Here is a tiny trained network, its code and every weight. The questions are about switching its units off for an input and a target symbol, where a switched-off unit gives its printed mean instead of its output.

import numpy as np


def w(rows, s, z=0):
    codes = np.array(rows[::2]) - 128.0
    scale = np.full(codes.shape[1], s)
    scale[-1] = z or s
    return codes * scale


def f(y):
    return np.maximum(y, 0)


def softmax(a):
    e = np.exp(a - a.max(-1, keepdims=True))
    return e / e.sum(-1, keepdims=True)


def log_softmax(a):
    a = a - a.max(-1, keepdims=True)
    return a - np.log(np.exp(a).sum(-1, keepdims=True))


def net(x, mask):
    ids = ['ΓΔΠΣαεζηθλμξφψω'.index(c) for c in x.split()]
    T = len(ids)
    res = E[ids] + P[:T]
    r = res
    for j in range(3):
        rows = slice(2 * j, 2 * j + 2)
        q, k, v = (r @ M[0][rows].T for M in (Q, K, V))
        z = softmax(np.where(np.tri(T) > 0, q @ k.T / 2**0.5, -1e9)) @ v
        o = O[0][rows]
        res = res + np.where(mask[j], z, o[:, -1]) @ o[:, :-1]
    y = f(res @ A[0][:, :-1].T + A[0][:, -1])
    res = res + np.where(mask[3:19], y, B[0][:, -1]) @ B[0][:, :-1]
    return log_softmax(res[-1] @ U[:, :-1].T + U[:, -1])


Q, K, V, O, A, B = {}, {}, {}, {}, {}, {}
E = w([
[151,174,192],'Γ',
[130,98,191],'Δ',
[213,90,45],'Π',
[194,250,159],'Σ',
[109,74,68],'α',
[105,144,99],'ε',
[116,103,156],'ζ',
[194,129,156],'η',
[67,188,124],'θ',
[107,145,101],'λ',
[159,178,191],'μ',
[123,109,147],'ξ',
[171,88,107],'φ',
[109,115,25],'ψ',
[167,171,113],'ω',
],0.022)
P = w([
[208,49,122],'0',
[230,56,148],'1',
[227,68,169],'2',
[234,67,196],'3',
[228,70,213],'4',
[226,69,232],'5',
[233,88,243],'6',
[218,86,246],'7',
[233,85,251],'8',
],0.0032)
Q[0] = w([
[185,26,193],'head 1',
[154,194,192],'head 1',
[127,127,252],'head 2',
[158,110,236],'head 2',
[136,126,182],'head 3',
[102,133,69],'head 3',
],0.012)
K[0] = w([
[176,116,132],'head 1',
[125,157,150],'head 1',
[124,185,251],'head 2',
[138,166,238],'head 2',
[104,134,118],'head 3',
[132,106,193],'head 3',
],0.021)
V[0] = w([
[90,83,166],'head 1',
[174,120,2],'head 1',
[155,174,97],'head 2',
[50,88,138],'head 2',
[40,84,112],'head 3',
[160,111,174],'head 3',
],0.0053)
O[0] = w([
[104,101,210,67],'head 1',
[8,109,178,124],'head 1',
[160,201,114,174],'head 2',
[142,3,23,1],'head 2',
[74,92,113,50],'head 3',
[54,133,153,134],'head 3',
],0.0041,0.0022)
A[0] = w([
[150,2,90,254],'neuron 1',
[205,86,148,86],'neuron 2',
[143,97,181,30],'neuron 3',
[148,110,53,154],'neuron 4',
[73,97,112,164],'neuron 5',
[116,194,25,178],'neuron 6',
[141,134,54,108],'neuron 7',
[109,173,74,92],'neuron 8',
[142,61,128,68],'neuron 9',
[125,191,183,189],'neuron 10',
[87,90,168,124],'neuron 11',
[71,94,121,120],'neuron 12',
[109,170,188,63],'neuron 13',
[176,134,133,178],'neuron 14',
[115,36,132,126],'neuron 15',
[117,163,120,168],'neuron 16',
],0.015,0.0076)
B[0] = w([
[120,221,69,206],'neuron 1',
[135,197,140,178],'neuron 2',
[125,148,175,143],'neuron 3',
[208,31,119,159],'neuron 4',
[117,127,63,149],'neuron 5',
[99,107,166,207],'neuron 6',
[126,76,147,147],'neuron 7',
[130,111,127,149],'neuron 8',
[87,155,174,140],'neuron 9',
[80,68,138,249],'neuron 10',
[80,63,117,147],'neuron 11',
[105,77,118,137],'neuron 12',
[157,95,8,165],'neuron 13',
[210,108,160,200],'neuron 14',
[42,179,154,156],'neuron 15',
[80,96,152,174],'neuron 16',
],0.011)
U = w([
[130,138,123,57],'Γ',
[125,141,174,255],'Δ',
[205,138,54,149],'Π',
[134,139,125,64],'Σ',
[105,162,50,61],'α',
[188,2,195,172],'ε',
[96,226,226,22],'ζ',
[193,158,224,134],'η',
[16,78,179,91],'θ',
[116,154,161,219],'λ',
[134,122,95,161],'μ',
[137,125,101,166],'ξ',
[146,233,116,185],'φ',
[140,46,51,17],'ψ',
[91,216,134,140],'ω',
],0.0097,0.0045)

Each question gives the input, a string of symbols that net reads in full, and the target symbol t.
The units are the heads (2 rows each of Q, K, V and O) and the neurons (one row each of A and B). Each row of codes is followed by its name. A weight is (code - 128) times the scale printed after its matrix; where a second scale follows, it is the last column's (O, A, B and U).
mask holds one flag per unit, heads first, then neurons. A switched-off unit (its flag False) gives its mean, the last column of its rows in O or B, instead of its output. The means were averaged over made-up inputs and are rounded, as every weight is.
A unit's drop is (log p(t) with every unit on - log p(t) with that unit switched off) / (log p(t) with every unit on - log p(t) with every unit switched off).
The circuit of an input: a set's keep is (log p(t) with only the set's units on - log p(t) with every unit switched off) / (log p(t) with every unit on - log p(t) with every unit switched off). Starting from the 12 units with the biggest drops (on a tie, the unit counted first), units are removed one at a time, each time the one whose removal leaves the highest keep (on an exact tie, the one counted first), for as long as the keep stays at least 0.8.
units of the circuit, in order: the units of the circuit, biggest drop first
most important unit: the unit with the biggest drop
k most important neurons: the k neurons with the biggest drops, biggest first
drop when u is switched off: that unit's drop, to one decimal
input Π θ Δ Δ θ ω ω Σ, target ε: most important unit -> neuron 10
input θ θ μ, target ε: 3 most important neurons -> [neuron 1; neuron 10; neuron 14]
input ω ξ Δ θ Π ω Π ζ, target θ: units of the circuit, in order -> [head 1; neuron 11]
input Π ζ θ ε Δ θ η, target η: units of the circuit, in order -> [neuron 14; neuron 2]
input Π θ θ Γ η, target η: units of the circuit, in order -> [neuron 14; neuron 2; neuron 13]
input Γ Π Δ Δ ψ ψ Δ θ θ, target θ: units of the circuit, in order -> [neuron 1; neuron 10]
input μ Π ω, target ε: 2 most important neurons -> [neuron 1; neuron 14]
input θ Δ θ ω ε Π ψ α, target α: 2 most important neurons -> [neuron 1; neuron 5]
input Π ζ ω θ φ, target φ: 2 most important neurons -> [neuron 1; neuron 10]
input φ θ Δ, target ζ: 2 most important neurons -> [neuron 15; neuron 1]
input ε φ θ Δ Δ Π Δ, target θ: drop when neuron 11 is switched off -> 1.1
input α Δ θ ζ θ ω η Δ, target ζ: drop when head 2 is switched off -> 0.3
input θ λ ω, target ε: drop when neuron 4 is switched off -> 0.1
input θ θ Π α Δ, target θ: most important unit -> head 1
